[[  6 -39   5  22   9]
 [  9 -82   7  28  -5]
 [  9 -84   7  26  -4]
 [  9 -89   8  26  -4]
 [ 60 -44 -15   4  23]
 [  9 -51   6  23  12]
 [ 44 -48 -12   5  22]
 [ 44 -49 -12   6  23]
 [  7 -46   4  26   9]
 [ 41 -58 -14   6  24]]
=>
[[ 24   6 -14 -58  41]
 [  9  26   4 -46   7]
 [ 23   6 -12 -49  44]
 [ 22   5 -12 -48  44]
 [ 12  23   6 -51   9]
 [ 23   4 -15 -44  60]
 [ -4  26   8 -89   9]
 [ -4  26   7 -84   9]
 [ -5  28   7 -82   9]
 [  9  22   5 -39   6]]

[[-43  29  16 -14  -2   4  42 -36  99]
 [-28 -41  75  30 -11  89 -41 -18  -7]
 [ 35   8  23  -5  14  86 -49  22  59]]
=>
[[ 59  22 -49  86  14  -5  23   8  35]
 [ -7 -18 -41  89 -11  30  75 -41 -28]
 [ 99 -36  42   4  -2 -14  16  29 -43]]

[[  69   -8 -110   47  -37]
 [  -5  115  -19  -11   59]
 [  60  -55 -101   47  -63]
 [  48  -60  -80   34  -63]
 [ -75   96   73  -48   77]
 [  21  -46 -106   45  -77]
 [  31  -49 -114   49  -80]]
=>
[[ -80   49 -114  -49   31]
 [ -77   45 -106  -46   21]
 [  77  -48   73   96  -75]
 [ -63   34  -80  -60   48]
 [ -63   47 -101  -55   60]
 [  59  -11  -19  115   -5]
 [ -37   47 -110   -8   69]]

[[ 39  36 102  40  95 -15]
 [ 71 -25  83  23  63  -9]]
=>
[[ -9  63  23  83 -25  71]
 [-15  95  40 102  36  39]]

[[ 24   8]
 [ 59  81]
 [ 65   2]
 [ 51 -22]
 [ 52 -37]
 [ 28  37]
 [-69  92]
 [ 81 -19]
 [ 47  27]
 [ 15  -2]
 [ 24  -6]]
=>
[[ -6  24]
 [ -2  15]
 [ 27  47]
 [-19  81]
 [ 92 -69]
 [ 37  28]
 [-37  52]
 [-22  51]
 [  2  65]
 [ 81  59]
 [  8  24]]

[[  -5   -2   69  -15]
 [   3   -2   24   49]
 [  37   -3  -69   92]
 [ -16   -4   52 -103]
 [ -19   -3   71  -95]
 [ -17   -2   79  -26]
 [ -15   -4  -19  -65]
 [ -17   -2   83  -60]
 [  -9   -2   75  -28]
 [ -32   -2   90  -76]]
=>
[[ -76   90   -2  -32]
 [ -28   75   -2   -9]
 [ -60   83   -2  -17]
 [ -65  -19   -4  -15]
 [ -26   79   -2  -17]
 [ -95   71   -3  -19]
 [-103   52   -4  -16]
 [  92  -69   -3   37]
 [  49   24   -2    3]
 [ -15   69   -2   -5]]

[[ 96  13 -40   9  -2 -19  54  44   9]
 [113  14  -9   3 -26 -36 -60 -40  -4]
 [ 64   1  36  10 -12   7 112  23  23]
 [ 18 -20  18  11  12 -14  44 -32  19]
 [ 81 -11 -50  -9 -10  27  18  -4  -2]]
=>
[[ -2  -4  18  27 -10  -9 -50 -11  81]
 [ 19 -32  44 -14  12  11  18 -20  18]
 [ 23  23 112   7 -12  10  36   1  64]
 [ -4 -40 -60 -36 -26   3  -9  14 113]
 [  9  44  54 -19  -2   9 -40  13  96]]

[[ -3   8  23  -5 -19   9  -6  -3   6  -3  -4  -4]
 [  9  -9 -14  -9  19  -7   1  -3  -8  -4  13   1]
 [ 11  -3   3 -19   5   1  -6 -11  -4 -11  14  -4]
 [-36 -37 -30  61  61 -34  61 106 -25  80 -44  57]
 [ 11 -10 -15 -12  22  -8   0  -4  -9  -5  15   1]
 [ 11 -13 -28  -6  29 -13   3  -3 -10  -4  15   2]
 [ -8  30  46  -5 -61  27 -23 -28  24 -19 -11 -21]]
=>
[[-21 -11 -19  24 -28 -23  27 -61  -5  46  30  -8]
 [  2  15  -4 -10  -3   3 -13  29  -6 -28 -13  11]
 [  1  15  -5  -9  -4   0  -8  22 -12 -15 -10  11]
 [ 57 -44  80 -25 106  61 -34  61  61 -30 -37 -36]
 [ -4  14 -11  -4 -11  -6   1   5 -19   3  -3  11]
 [  1  13  -4  -8  -3   1  -7  19  -9 -14  -9   9]
 [ -4  -4  -3   6  -3  -6   9 -19  -5  23   8  -3]]
---
[[ 69  92]
 [ 42   2]
 [  0  12]
 [ 53 -17]
 [ 81 105]
 [ 74  92]
 [ 37  70]
 [100  85]
 [ 72  86]]
=>
[[100  85]
 [ 81 105]
 [ 74  92]
 [ 72  86]
 [ 69  92]
 [ 53 -17]
 [ 42   2]
 [ 37  70]
 [  0  12]]

[[   4  -34]
 [ -37    7]
 [ -48   29]
 [ -83    8]
 [  17   90]
 [-111   51]
 [ -70   25]]
=>
[[  17   90]
 [   4  -34]
 [ -37    7]
 [ -48   29]
 [ -70   25]
 [ -83    8]
 [-111   51]]

[[ 64  21  76  -5 -91  90  10 -47 -79  63]
 [ 93 -42  73 -58  67 -56 -35 -54 -62 -30]
 [  8  -8 -26  34 -69  89  45 -44  87 -69]
 [ 78 -25 -36 -33 -33  34  -8  60  37  15]
 [-51  -9 -14  25   3 -45  42   1  19 -75]
 [ 11 -17  27 -37  67 -14 -72  28  50  68]
 [ 71  54  27  78  49 -66  61 -28 -65 -46]]
=>
[[ 93 -42  73 -58  67 -56 -35 -54 -62 -30]
 [ 78 -25 -36 -33 -33  34  -8  60  37  15]
 [ 71  54  27  78  49 -66  61 -28 -65 -46]
 [ 64  21  76  -5 -91  90  10 -47 -79  63]
 [ 11 -17  27 -37  67 -14 -72  28  50  68]
 [  8  -8 -26  34 -69  89  45 -44  87 -69]
 [-51  -9 -14  25   3 -45  42   1  19 -75]]

[[  30   70   77   12  -99]
 [ -43  -11   -6    0   60]
 [ -75  -91    2   26  -52]
 [  -4  -17  -24   -5   -3]
 [  -6   43   32  -57   26]
 [   7   -1   73  -31 -100]]
=>
[[  30   70   77   12  -99]
 [   7   -1   73  -31 -100]
 [  -4  -17  -24   -5   -3]
 [  -6   43   32  -57   26]
 [ -43  -11   -6    0   60]
 [ -75  -91    2   26  -52]]

[[  53   33   11  -12  -25  -47  -36  -33  -61  -62   -9   48  -49   89
    44]
 [   0  -17   16   16  -79   13    3  -30   63   70   -7   31   32 -104
   -10]
 [  88   47   91   77  -29   45   34  -41  -50  -38   61  109   32   78
    76]
 [   2   -8   13   32  -10   36   27   -4   35   39   26   30   39  -44
    10]]
=>
[[  88   47   91   77  -29   45   34  -41  -50  -38   61  109   32   78
    76]
 [  53   33   11  -12  -25  -47  -36  -33  -61  -62   -9   48  -49   89
    44]
 [   2   -8   13   32  -10   36   27   -4   35   39   26   30   39  -44
    10]
 [   0  -17   16   16  -79   13    3  -30   63   70   -7   31   32 -104
   -10]]

[[-22   6   5  -5 -11]
 [ 25 -27  -5  61  64]
 [-26 -98 -45   8  87]
 [ 13  40  11   1  -4]
 [ 30  94  28  11 -13]
 [-16   5  -7 -28  17]]
=>
[[ 30  94  28  11 -13]
 [ 25 -27  -5  61  64]
 [ 13  40  11   1  -4]
 [-16   5  -7 -28  17]
 [-22   6   5  -5 -11]
 [-26 -98 -45   8  87]]
